Below is a small trained network, with its code and all its weights. Each question gives an input and a class and asks what happens when units are switched off, that is, made to give their printed mean instead of their output.

import numpy as np


def w(rows, s, z=0):
    codes = np.array(rows[::2]) - 128.0
    scale = np.full(codes.shape[1], s)
    scale[-1] = z or s
    return codes * scale


def f(y):
    return np.maximum(y, 0)


def log_softmax(a):
    a = a - a.max(-1, keepdims=True)
    return a - np.log(np.exp(a).sum(-1, keepdims=True))


def net(x, mask):
    res = np.array(x, float).reshape(1, 3) / 4 @ E
    y = f(res @ A[0][:, :-1].T + A[0][:, -1])
    res = res + np.where(mask, y, B[0][:, -1]) @ B[0][:, :-1]
    return log_softmax(res[-1] @ U[:, :-1].T + U[:, -1])


A, B = {}, {}
E = w([
[136,79,166,80,172,254],'x0',
[56,84,39,199,188,157],'x1',
[243,129,65,128,168,156],'x2',
],0.014)
A[0] = w([
[73,62,155,75,108,139,144],'N1',
[108,39,210,7,245,232,101],'N2',
[219,127,40,99,131,125,159],'N3',
[60,144,163,103,80,122,223],'N4',
[157,175,70,98,137,151,254],'N5',
[172,168,179,84,100,117,98],'N6',
[75,95,146,164,112,123,111],'N7',
[124,113,79,185,198,124,102],'N8',
[142,178,107,155,149,63,88],'N9',
[101,202,116,146,135,99,104],'N10',
[84,135,63,147,161,138,70],'N11',
[64,36,92,208,199,119,93],'N12',
[74,104,166,142,146,86,145],'N13',
[44,116,211,126,140,98,41],'N14',
[142,174,110,193,148,31,126],'N15',
[88,119,45,140,172,130,106],'N16',
[218,105,86,116,195,116,92],'N17',
[151,152,87,124,88,37,68],'N18',
[180,146,74,149,166,143,87],'N19',
[83,102,107,157,176,134,178],'N20',
[215,143,138,124,62,135,108],'N21',
[156,210,171,22,59,138,119],'N22',
],0.011,0.013)
B[0] = w([
[110,129,137,100,184,101,176],'N1',
[164,217,90,215,125,129,253],'N2',
[38,102,169,113,200,95,241],'N3',
[118,96,99,96,171,62,219],'N4',
[170,99,75,106,153,1,249],'N5',
[119,89,192,140,76,153,188],'N6',
[47,123,135,100,148,125,165],'N7',
[119,94,156,182,113,117,200],'N8',
[110,146,130,192,138,137,180],'N9',
[128,180,118,141,131,116,165],'N10',
[121,111,158,163,98,163,175],'N11',
[177,95,185,171,92,149,227],'N12',
[83,116,121,132,202,103,179],'N13',
[17,127,162,127,150,202,167],'N14',
[144,196,86,169,149,153,229],'N15',
[134,71,131,181,64,165,201],'N16',
[42,133,185,138,185,154,203],'N17',
[124,159,122,189,124,169,192],'N18',
[31,117,143,133,150,161,182],'N19',
[166,107,129,135,86,57,209],'N20',
[103,99,172,135,101,140,191],'N21',
[112,88,163,186,73,78,225],'N22',
],0.011,0.016)
U = w([
[134,75,169,155,28,131,110],'0',
[140,255,99,182,130,135,101],'1',
[76,108,149,109,201,132,71],'2',
[163,97,84,95,142,85,251],'3',
[145,124,134,95,68,169,119],'4',
[165,132,90,93,128,149,118],'5',
[142,108,127,83,94,177,112],'6',
[166,152,108,103,112,149,110],'7',
],0.016,0.021)

Each question gives the input, the list of numbers given to net, and the class t.
The units are the neurons (one row each of A and B). Each row of codes is followed by its name. A weight is (code - 128) times the scale printed after its matrix; where a second scale follows, it is the last column's (A, B and U).
mask holds one flag per neuron, in row order. A switched-off neuron (its flag False) gives its mean, the last column of its row in B, instead of its output. The means were averaged over made-up inputs and are rounded, as every weight is.
A unit's drop is (log p(t) with every unit on - log p(t) with that unit switched off) / (log p(t) with every unit on - log p(t) with every unit switched off).
The circuit of an input: a set's keep is (log p(t) with only the set's units on - log p(t) with every unit switched off) / (log p(t) with every unit on - log p(t) with every unit switched off). Starting from the 12 units with the biggest drops (on a tie, the unit counted first), units are removed one at a time, each time the one whose removal leaves the highest keep (on an exact tie, the one counted first), for as long as the keep stays at least 0.8.
units of the circuit, in order: the units of the circuit, biggest drop first
unit that matters most: the unit with the biggest drop
k most important neurons: the k neurons with the biggest drops, biggest first
drop when u is switched off: that unit's drop, to one decimal
input [-3,0,3], class 3: 3 most important neurons : [N2; N5; N14]
input [1,-4,5], class 2: unit that matters most : N3
input [2,-1,3], class 3: units of the circuit, in order : [N14; N5]
input [6,-4,-8], class 2: 3 most important neurons : [N4; N14; N1]
input [-3,-4,5], class 2: 2 most important neurons : [N3; N12]
input [-6,7,8], class 2: 4 most important neurons : [N3; N17; N19; N22]
input [-6,6,5], class 0: 3 most important neurons : [N2; N16; N12]
input [-8,-7,-4], class 1: 3 most important neurons : [N15; N18; N10]
input [-3,-3,-4], class 2: 2 most important neurons : [N2; N5]
input [-7,-4,-7], class 1: 2 most important neurons : [N15; N3]
input [-2,1,3], class 3: 3 most important neurons : [N2; N14; N5]
input [-2,5,4], class 0: 2 most important neurons : [N16; N12]
input [7,1,-7], class 1: 2 most important neurons : [N2; N3]
input [-6,-5,-5], class 1: 2 most important neurons : [N15; N3]
input [-6,7,2], class 0: units of the circuit, in order : [N16]
input [-4,2,-5], class 2: drop when N2 is switched off : 3.1
input [7,7,-1], class 0: drop when N20 is switched off : 0.2
input [2,-3,-4], class 2: drop when N4 is switched off : 0.2
